Here is a tiny trained network, its code and every weight. The questions are about switching its units off for an input and a class, where a switched-off unit gives its printed mean instead of its output.

import numpy as np


def w(rows, s, z=0):
    codes = np.array(rows[::2]) - 128.0
    scale = np.full(codes.shape[1], s)
    scale[-1] = z or s
    return codes * scale


def norm(h):
    return h / np.sqrt((h * h).mean(-1, keepdims=True) + 1e-5)


def f(y):
    return np.maximum(y, 0)


def log_softmax(a):
    a = a - a.max(-1, keepdims=True)
    return a - np.log(np.exp(a).sum(-1, keepdims=True))


def net(x, mask):
    res = np.array(x, float).reshape(1, 2) / 4 @ E
    u = 0
    for l in range(4):
        y = f(norm(res) @ A[l][:, :-1].T + A[l][:, -1])
        res = res + np.where(mask[u : u + 9], y, B[l][:, -1]) @ B[l][:, :-1]
        u += 9
    return log_softmax(norm(res)[-1] @ U[:, :-1].T + U[:, -1])


A, B = {}, {}
E = w([
[254,12,64],'x0',
[86,232,44],'x1',
],0.0057)
A[0] = w([
[156,130,52,3],'L0N1',
[164,56,210,146],'L0N2',
[117,183,59,121],'L0N3',
[175,172,7,189],'L0N4',
[109,169,84,119],'L0N5',
[82,154,115,108],'L0N6',
[72,127,219,56],'L0N7',
[106,113,102,70],'L0N8',
[211,96,44,151],'L0N9',
],0.02,0.0028)
B[0] = w([
[47,148,112,176],'L0N1',
[219,36,83,230],'L0N2',
[190,165,86,199],'L0N3',
[3,165,128,234],'L0N4',
[195,130,103,181],'L0N5',
[198,111,144,177],'L0N6',
[65,80,129,201],'L0N7',
[130,131,116,133],'L0N8',
[167,230,67,252],'L0N9',
],0.034,0.012)
A[1] = w([
[164,117,124,198],'L1N1',
[128,133,135,44],'L1N2',
[52,1,162,203],'L1N3',
[106,121,158,25],'L1N4',
[75,109,192,7],'L1N5',
[87,119,227,6],'L1N6',
[102,121,156,98],'L1N7',
[206,145,147,95],'L1N8',
[68,95,153,98],'L1N9',
],0.02,0.0018)
B[1] = w([
[76,217,87,204],'L1N1',
[135,121,121,128],'L1N2',
[33,81,142,255],'L1N3',
[139,94,132,135],'L1N4',
[178,63,102,148],'L1N5',
[156,94,53,143],'L1N6',
[156,80,130,138],'L1N7',
[71,252,137,226],'L1N8',
[119,60,62,161],'L1N9',
],0.027,0.0082)
A[2] = w([
[140,159,90,160],'L2N1',
[132,146,111,182],'L2N2',
[122,84,159,156],'L2N3',
[130,124,133,49],'L2N4',
[110,114,144,1],'L2N5',
[110,106,150,110],'L2N6',
[105,123,157,52],'L2N7',
[128,195,117,120],'L2N8',
[4,33,134,183],'L2N9',
],0.027,0.0019)
B[2] = w([
[152,85,174,227],'L2N1',
[137,107,149,182],'L2N2',
[77,136,136,155],'L2N3',
[117,158,113,128],'L2N4',
[134,122,113,136],'L2N5',
[118,119,109,144],'L2N6',
[141,102,151,133],'L2N7',
[123,88,176,248],'L2N8',
[6,3,93,229],'L2N9',
],0.036,0.015)
A[3] = w([
[226,129,88,75],'L3N1',
[130,120,135,15],'L3N2',
[169,111,117,107],'L3N3',
[178,87,121,190],'L3N4',
[155,127,254,4],'L3N5',
[172,146,129,163],'L3N6',
[83,77,137,35],'L3N7',
[90,123,157,40],'L3N8',
[176,126,161,67],'L3N9',
],0.025,0.0018)
B[3] = w([
[221,75,69,249],'L3N1',
[123,126,111,128],'L3N2',
[115,173,95,174],'L3N3',
[106,212,92,192],'L3N4',
[169,144,255,255],'L3N5',
[134,88,131,202],'L3N6',
[56,63,139,200],'L3N7',
[164,115,117,166],'L3N8',
[80,151,144,206],'L3N9',
],0.038,0.0094)
U = w([
[14,14,87,170],'0',
[160,166,254,186],'1',
[203,130,41,203],'2',
[49,237,91,193],'3',
[129,93,145,35],'4',
[124,98,144,15],'5',
[133,112,142,44],'6',
[122,95,145,3],'7',
],0.019,0.012)

Each question gives the input, the list of numbers given to net, and the class t.
The units are the neurons (one row each of A and B). Each row of codes is followed by its name. A weight is (code - 128) times the scale printed after its matrix; where a second scale follows, it is the last column's (A, B and U).
mask holds one flag per neuron, layer by layer. A switched-off neuron (its flag False) gives its mean, the last column of its row in B, instead of its output. The means were averaged over made-up inputs and are rounded, as every weight is.
A unit's drop is (log p(t) with every unit on - log p(t) with that unit switched off) / (log p(t) with every unit on - log p(t) with every unit switched off).
The circuit of an input: a set's keep is (log p(t) with only the set's units on - log p(t) with every unit switched off) / (log p(t) with every unit on - log p(t) with every unit switched off). Starting from the 12 units with the biggest drops (on a tie, the unit counted first), units are removed one at a time, each time the one whose removal leaves the highest keep (on an exact tie, the one counted first), for as long as the keep stays at least 0.8.
circuit, biggest first: the units of the circuit, biggest drop first
unit that matters most: the unit with the biggest drop
k most important neurons: the k neurons with the biggest drops, biggest first
drop of u: that unit's drop, to one decimal
input [8,6], class 3: unit that matters most	L0N9
input [8,3], class 3: circuit, biggest first	[L0N9; L0N4]
input [1,8], class 3: circuit, biggest first	[L0N4; L2N9; L0N3]
input [7,8], class 3: circuit, biggest first	[L0N4; L0N9]
input [1,5], class 3: circuit, biggest first	[L0N4; L2N9; L0N3]
input [8,0], class 2: circuit, biggest first	[L0N9; L2N9]
input [6,2], class 3: circuit, biggest first	[L0N9; L0N4]
input [2,8], class 3: circuit, biggest first	[L0N4; L2N9; L0N3]
input [7,2], class 3: circuit, biggest first	[L0N9; L0N4]
input [8,2], class 3: circuit, biggest first	[L0N4; L0N9]
input [3,1], class 3: 2 most important neurons	[L0N9; L2N9]
input [-4,1], class 1: 2 most important neurons	[L0N4; L2N9]
input [6,7], class 3: 2 most important neurons	[L0N4; L0N9]
input [3,-6], class 2: most important neuron	[L0N2]
input [1,1], class 3: 2 most important neurons	[L0N9; L0N4]
input [2,-5], class 2: drop of L0N9	0.0
input [5,-7], class 2: drop of L0N2	0.5
input [3,-4], class 2: drop of L0N2	0.5
input [-3,8], class 1: drop of L0N2	0.1
input [4,-1], class 2: most important neuron	[L2N9]
